Questions about the row below.
1) Give the 1st entry.
2) Give the 3rd entry from the left.
3) Give the second entry from the right.
[113 127 121 134 157 152 141 103 140]
1) 113
2) 121
3) 103

[138 117 141 127 119 145 125 120 136 133 142 137 100 127 131 121]
What is the entry just right of the largest entry?
A: 125
The third entry from the right -> 127
The 1st entry from the right is 121
The 3rd smallest entry is 119
What is the entry just right of 136?
A: 133

m =
[[103 136 125 118 115 116 154]
 [115 137 118 116 113 115 125]
 [126 116 126 126 131 123 147]]
The entry directly below 103 is 115
The entry in the top-right corner: 154
The entry just left of 113: 116
Find the second entry on the main diagonal.
Answer: 137
The third entry on the diagonal from the top-right corner: 131
Find the 2nd entry from the end, reading row by row.
Answer: 123
Find the entry directly below the centre entry.
Answer: 126
Find the smallest entry in the last row.
Answer: 116

X =
[[128 128 128 123 126 127 127 128 132 123 129 130 129 127 129]
 [127 123 128 117 124 125 126 133 146 114 134 133 131 135 135]
 [128 123 132 136 131 123 127 127 122 142 127 125 117 131 124]
 [128 118 133 136 131 122 126 128 127 141 131 123 114 135 124]
 [128 122 132 136 131 123 128 128 123 140 128 125 118 132 124]
 [128 118 132 136 130 120 127 128 127 140 130 125 114 134 124]
 [128 107 133 141 131 113 125 128 125 150 131 120 101 139 122]
 [128 114 132 132 131 121 127 128 131 139 132 125 114 135 125]
 [128 108 136 141 132 110 127 128 127 150 131 120 102 138 123]
 [128 118 132 136 131 122 127 128 127 140 131 125 114 135 124]
 [128 118 132 131 129 123 127 128 133 135 131 125 114 135 126]
 [129 123 129 136 131 123 129 128 124 139 127 125 122 130 124]
 [129 115 132 135 130 120 127 128 132 140 131 125 114 135 124]]
Rows and columns are numbered from 1.
Report the bottom-right entry.
A: 124
Report the entry in row 2 and column 3.
A: 128
The entry in row 3 and column 1: 128
Report the entry at the centre.
A: 128
Report the entry directly above the centre entry.
A: 128
The entry just right of 146: 114
Report the entry directly below the centre entry.
A: 128
Report the entry in the top-left corner.
A: 128
Report the entry in the bottom-left corner.
A: 129
The entry at row 1, column 3 is 128
The entry just left of the smallest entry is 120
The entry at row 3, column 3 is 132
Report the smallest entry.
A: 101
Report the entry directly below the smallest entry.
A: 114
Report the entry at row 1, column 2.
A: 128
Report the entry in row 2 and column 1.
A: 127
The top-right entry is 129
The entry just right of the smallest entry -> 139
The entry in row 2 and column 2 is 123
The entry just right of the centre entry: 125
Report the bottom entry of the column that holds the smallest entry.
A: 114

[[132 125 111 155 131 134 149 120 121 154 147 135]
 [110 130 100 115 156 119 157 120 104 139 148 148]
 [154 150 157 112 125 116 146  99 106 147 103 124]
 [138 108 123 152 129 148 116 142 146 139 144 156]]
Rows and columns are numbered from 1.
The entry in the top-right corner is 135
What is the entry in the bottom-right corner?
Answer: 156
What is the entry in row 3 and column 1?
Answer: 154
The entry in the bottom-left corner -> 138
What is the entry at row 1, column 3?
Answer: 111
What is the entry at row 2, column 2?
Answer: 130
The entry at row 1, column 1 -> 132
What is the entry in row 2 and column 1?
Answer: 110
The entry at row 1, column 2: 125
The entry just right of the smallest entry is 106
The bottom entry of the column that holds the smallest entry is 142
The entry directly below 155 is 115

arr =
[[124 130 131 140 156 136 143 104]
 [133 123 108 153 138 118 146 144]
 [141 141 118 154 144 141 143 135]]
Indices start at 1.
Find the entry directly above 135.
144
Find the bottom-left entry.
141
Find the entry at row 2, column 1.
133
Find the entry in the top-right corner.
104
Find the entry just left of 156.
140
The entry just right of 156 -> 136
Find the top-left entry.
124
The entry in row 1 and column 2: 130
Find the entry directly below 108.
118
